Below are the code and all the weights of a small trained network. Each question names an input and a target symbol and asks about switching units off, where a switched-off unit gives its printed mean instead of its output.

import numpy as np


def w(rows, s, z=0):
    codes = np.array(rows[::2]) - 128.0
    scale = np.full(codes.shape[1], s)
    scale[-1] = z or s
    return codes * scale


def norm(h):
    return h / np.sqrt((h * h).mean(-1, keepdims=True) + 1e-5)


def f(y):
    return np.maximum(y, 0)


def softmax(a):
    e = np.exp(a - a.max(-1, keepdims=True))
    return e / e.sum(-1, keepdims=True)


def log_softmax(a):
    a = a - a.max(-1, keepdims=True)
    return a - np.log(np.exp(a).sum(-1, keepdims=True))


def net(x, mask):
    ids = ['Ξαβγδεηθπτψ'.index(c) for c in x.split()]
    T = len(ids)
    res = E[ids] + P[:T]
    u = 0
    for l in range(2):
        q, k, v = (norm(res) @ M[l].T for M in (Q, K, V))
        z = softmax(np.where(np.tri(T) > 0, q @ k.T / 2**0.5, -1e9)) @ v
        res = res + np.where(mask[u], z, O[l][:, -1]) @ O[l][:, :-1]
        u += 1
        y = f(norm(res) @ A[l][:, :-1].T + A[l][:, -1])
        res = res + np.where(mask[u : u + 16], y, B[l][:, -1]) @ B[l][:, :-1]
        u += 16
    return log_softmax(norm(res)[-1] @ U[:, :-1].T + U[:, -1])


Q, K, V, O, A, B = {}, {}, {}, {}, {}, {}
E = w([
[98,99,117,133,137],'Ξ',
[129,151,134,162,121],'α',
[145,121,158,100,116],'β',
[91,134,105,137,143],'γ',
[135,163,145,101,123],'δ',
[129,97,145,102,126],'ε',
[120,89,137,114,126],'η',
[102,159,4,145,87],'θ',
[116,174,124,122,134],'π',
[111,95,128,121,134],'τ',
[115,95,132,101,132],'ψ',
],0.035)
P = w([
[170,95,125,177,169],'0',
[114,118,90,122,71],'1',
[169,118,160,246,118],'2',
[167,108,88,100,190],'3',
[69,107,154,125,57],'4',
[205,116,74,159,199],'5',
[72,131,187,157,64],'6',
[187,97,60,135,148],'7',
[98,122,177,116,158],'8',
[151,110,36,109,81],'9',
[99,129,236,176,162],'10',
[158,121,54,62,164],'11',
],0.012)
Q[0] = w([
[153,117,37,90,65],'0.h0',
[250,109,16,115,191],'0.h0',
],0.023)
K[0] = w([
[148,127,153,123,209],'0.h0',
[35,138,253,150,135],'0.h0',
],0.025)
V[0] = w([
[245,240,165,53,96],'0.h0',
[31,253,26,171,190],'0.h0',
],0.014)
O[0] = w([
[251,110,144,189,129,1],'0.h0',
[67,150,65,62,201,56],'0.h0',
],0.02,0.0067)
A[0] = w([
[99,90,54,121,183,163],'0.n0',
[63,127,238,132,142,171],'0.n1',
[153,129,105,9,220,171],'0.n2',
[101,181,79,41,112,171],'0.n3',
[115,120,44,156,204,107],'0.n4',
[147,28,181,20,134,154],'0.n5',
[99,99,144,170,185,119],'0.n6',
[111,115,188,127,123,63],'0.n7',
[146,101,200,155,82,65],'0.n8',
[164,94,33,159,21,149],'0.n9',
[139,112,164,178,70,92],'0.n10',
[76,114,147,199,72,52],'0.n11',
[127,112,239,94,191,181],'0.n12',
[227,147,142,192,142,251],'0.n13',
[202,80,142,94,122,174],'0.n14',
[82,62,3,185,64,248],'0.n15',
],0.012,0.0031)
B[0] = w([
[158,143,131,150,73,215],'0.n0',
[86,126,157,2,165,221],'0.n1',
[189,98,74,226,64,242],'0.n2',
[132,105,219,222,155,255],'0.n3',
[195,124,194,84,72,193],'0.n4',
[129,230,131,182,167,176],'0.n5',
[168,163,144,113,136,141],'0.n6',
[143,134,130,69,116,158],'0.n7',
[68,142,56,105,87,210],'0.n8',
[48,205,88,130,197,195],'0.n9',
[84,135,68,85,105,210],'0.n10',
[215,115,118,56,117,201],'0.n11',
[95,213,103,181,90,160],'0.n12',
[4,21,180,160,157,232],'0.n13',
[49,113,169,208,150,181],'0.n14',
[163,246,200,141,132,208],'0.n15',
],0.017,0.0085)
Q[1] = w([
[50,2,86,39,158],'1.h0',
[216,162,17,108,183],'1.h0',
],0.0091)
K[1] = w([
[36,204,66,166,155],'1.h0',
[109,1,59,80,181],'1.h0',
],0.0091)
V[1] = w([
[195,3,191,71,133],'1.h0',
[80,89,55,119,32],'1.h0',
],0.015)
O[1] = w([
[5,96,186,91,212,1],'1.h0',
[126,75,69,137,142,173],'1.h0',
],0.015,0.0085)
A[1] = w([
[170,76,105,157,144,86],'1.n0',
[139,143,84,115,147,202],'1.n1',
[163,66,125,96,38,162],'1.n2',
[37,120,86,99,120,125],'1.n3',
[176,83,176,201,128,57],'1.n4',
[98,55,208,83,155,66],'1.n5',
[107,152,140,149,113,92],'1.n6',
[116,85,241,133,80,98],'1.n7',
[160,174,112,205,122,115],'1.n8',
[203,96,171,82,78,106],'1.n9',
[109,62,120,101,210,253],'1.n10',
[107,81,114,88,100,109],'1.n11',
[54,60,69,177,77,115],'1.n12',
[216,179,71,53,106,121],'1.n13',
[225,91,138,152,255,141],'1.n14',
[150,102,111,95,115,106],'1.n15',
],0.014,0.0034)
B[1] = w([
[106,117,106,36,137,172],'1.n0',
[134,100,66,109,123,164],'1.n1',
[85,132,22,194,120,215],'1.n2',
[187,7,143,169,228,241],'1.n3',
[5,115,191,110,209,221],'1.n4',
[243,121,96,22,55,182],'1.n5',
[104,160,150,102,164,177],'1.n6',
[230,64,59,81,120,246],'1.n7',
[68,232,188,92,34,239],'1.n8',
[55,245,175,143,181,162],'1.n9',
[233,103,136,124,146,151],'1.n10',
[134,128,182,128,61,165],'1.n11',
[194,241,137,143,142,255],'1.n12',
[60,107,97,220,77,209],'1.n13',
[224,222,47,44,185,182],'1.n14',
[91,135,148,129,131,134],'1.n15',
],0.017,0.0075)
U = w([
[2,99,167,153,184,131],'Ξ',
[130,170,224,181,120,8],'α',
[92,50,210,220,93,119],'β',
[87,98,28,140,190,153],'γ',
[187,113,163,187,206,254],'δ',
[214,95,73,191,67,187],'ε',
[40,78,103,134,93,87],'η',
[102,142,136,168,119,121],'θ',
[208,219,84,136,157,62],'π',
[150,118,173,55,101,208],'τ',
[39,89,90,128,103,68],'ψ',
],0.01,0.0031)

Each question gives the input, a string of symbols that net reads in full, and the target symbol t.
The units are the heads (2 rows each of Q, K, V and O) and the neurons (one row each of A and B). Each row of codes is followed by its name. A weight is (code - 128) times the scale printed after its matrix; where a second scale follows, it is the last column's (O, A, B and U).
mask holds one flag per unit, layer by layer, with each layer's heads first. A switched-off unit (its flag False) gives its mean, the last column of its rows in O or B, instead of its output. The means were averaged over made-up inputs and are rounded, as every weight is.
A unit's drop is (log p(t) with every unit on - log p(t) with that unit switched off) / (log p(t) with every unit on - log p(t) with every unit switched off).
The circuit of an input: a set's keep is (log p(t) with only the set's units on - log p(t) with every unit switched off) / (log p(t) with every unit on - log p(t) with every unit switched off). Starting from the 12 units with the biggest drops (on a tie, the unit counted first), units are removed one at a time, each time the one whose removal leaves the highest keep (on an exact tie, the one counted first), for as long as the keep stays at least 0.8.
units of the circuit, in order: the units of the circuit, biggest drop first
most important unit: the unit with the biggest drop
top k neurons: the k neurons with the biggest drops, biggest first
top k neurons in layer l: the k neurons of layer l with the biggest drops, biggest first
drop of u: that unit's drop, to one decimal
input β δ τ η ψ τ γ τ δ δ β β, target β: units of the circuit, in order	0.h0, 0.n13
input π δ ε γ τ γ τ ψ ψ Ξ τ, target Ξ: units of the circuit, in order	0.h0, 1.n3
input α τ δ π, target δ: top 2 neurons in layer 0	0.n13, 0.n2
input δ ε γ ε Ξ Ξ η τ δ ψ, target δ: top 2 neurons	0.n13, 0.n14
input π ε τ ε δ ε ε, target ε: units of the circuit, in order	1.n7
input ε θ θ τ δ δ θ θ γ, target π: top 4 neurons	0.n2, 0.n3, 0.n1, 0.n13
input τ ε Ξ Ξ β π, target β: units of the circuit, in order	0.h0, 0.n13
input η δ τ, target δ: units of the circuit, in order	0.h0, 0.n13, 1.n14
input α ψ τ δ η ε τ ε τ π γ ε, target γ: top 3 neurons	0.n13, 0.n2, 1.n3
input β τ π Ξ, target π: units of the circuit, in order	0.h0, 1.h0
input τ τ ε Ξ β η β τ β, target τ: top 2 neurons in layer 1	1.n5, 1.n4
input γ τ τ π δ α, target δ: top 2 neurons in layer 0	0.n13, 0.n2
input τ β ψ, target β: top 2 neurons in layer 0	0.n13, 0.n2
input δ ε Ξ δ τ τ ε ε δ ε, target δ: most important unit	0.h0
input Ξ δ η, target δ: top 2 neurons in layer 1	1.n14, 1.n4
input τ ε τ τ β ε, target β: top 2 neurons	1.n4, 0.n13
input δ ε η π, target η: top 3 neurons in layer 0	0.n8, 0.n3, 0.n13
input δ π τ α β η π ψ α Ξ γ τ, target γ: top 3 neurons in layer 0	0.n13, 0.n2, 0.n14
input ε β η, target β: top 2 neurons	1.n4, 0.n13
input π α τ π δ, target π: units of the circuit, in order	0.h0
input ε ε τ τ ε π, target ε: top 2 neurons in layer 1	1.n12, 1.n3
input π ε δ, target ε: top 2 neurons in layer 1	1.n7, 1.n12
input ε ε β β γ ε τ, target ε: top 2 neurons	1.n12, 0.n8
input π α τ Ξ η τ τ γ δ δ, target δ: top 3 neurons in layer 0	0.n13, 0.n14, 0.n2
input δ γ δ π δ τ η τ δ τ α α, target α: drop of 1.h0	0.2
input δ α δ π β, target π: drop of 0.n13	0.2
input π Ξ ψ ε π ε π ε γ, target ε: top neuron in layer 1	1.n12
input π τ δ α Ξ π, target Ξ: drop of 1.n3	0.1
input ε ε δ τ δ β Ξ δ τ ε τ, target ε: drop of 1.n7	0.1
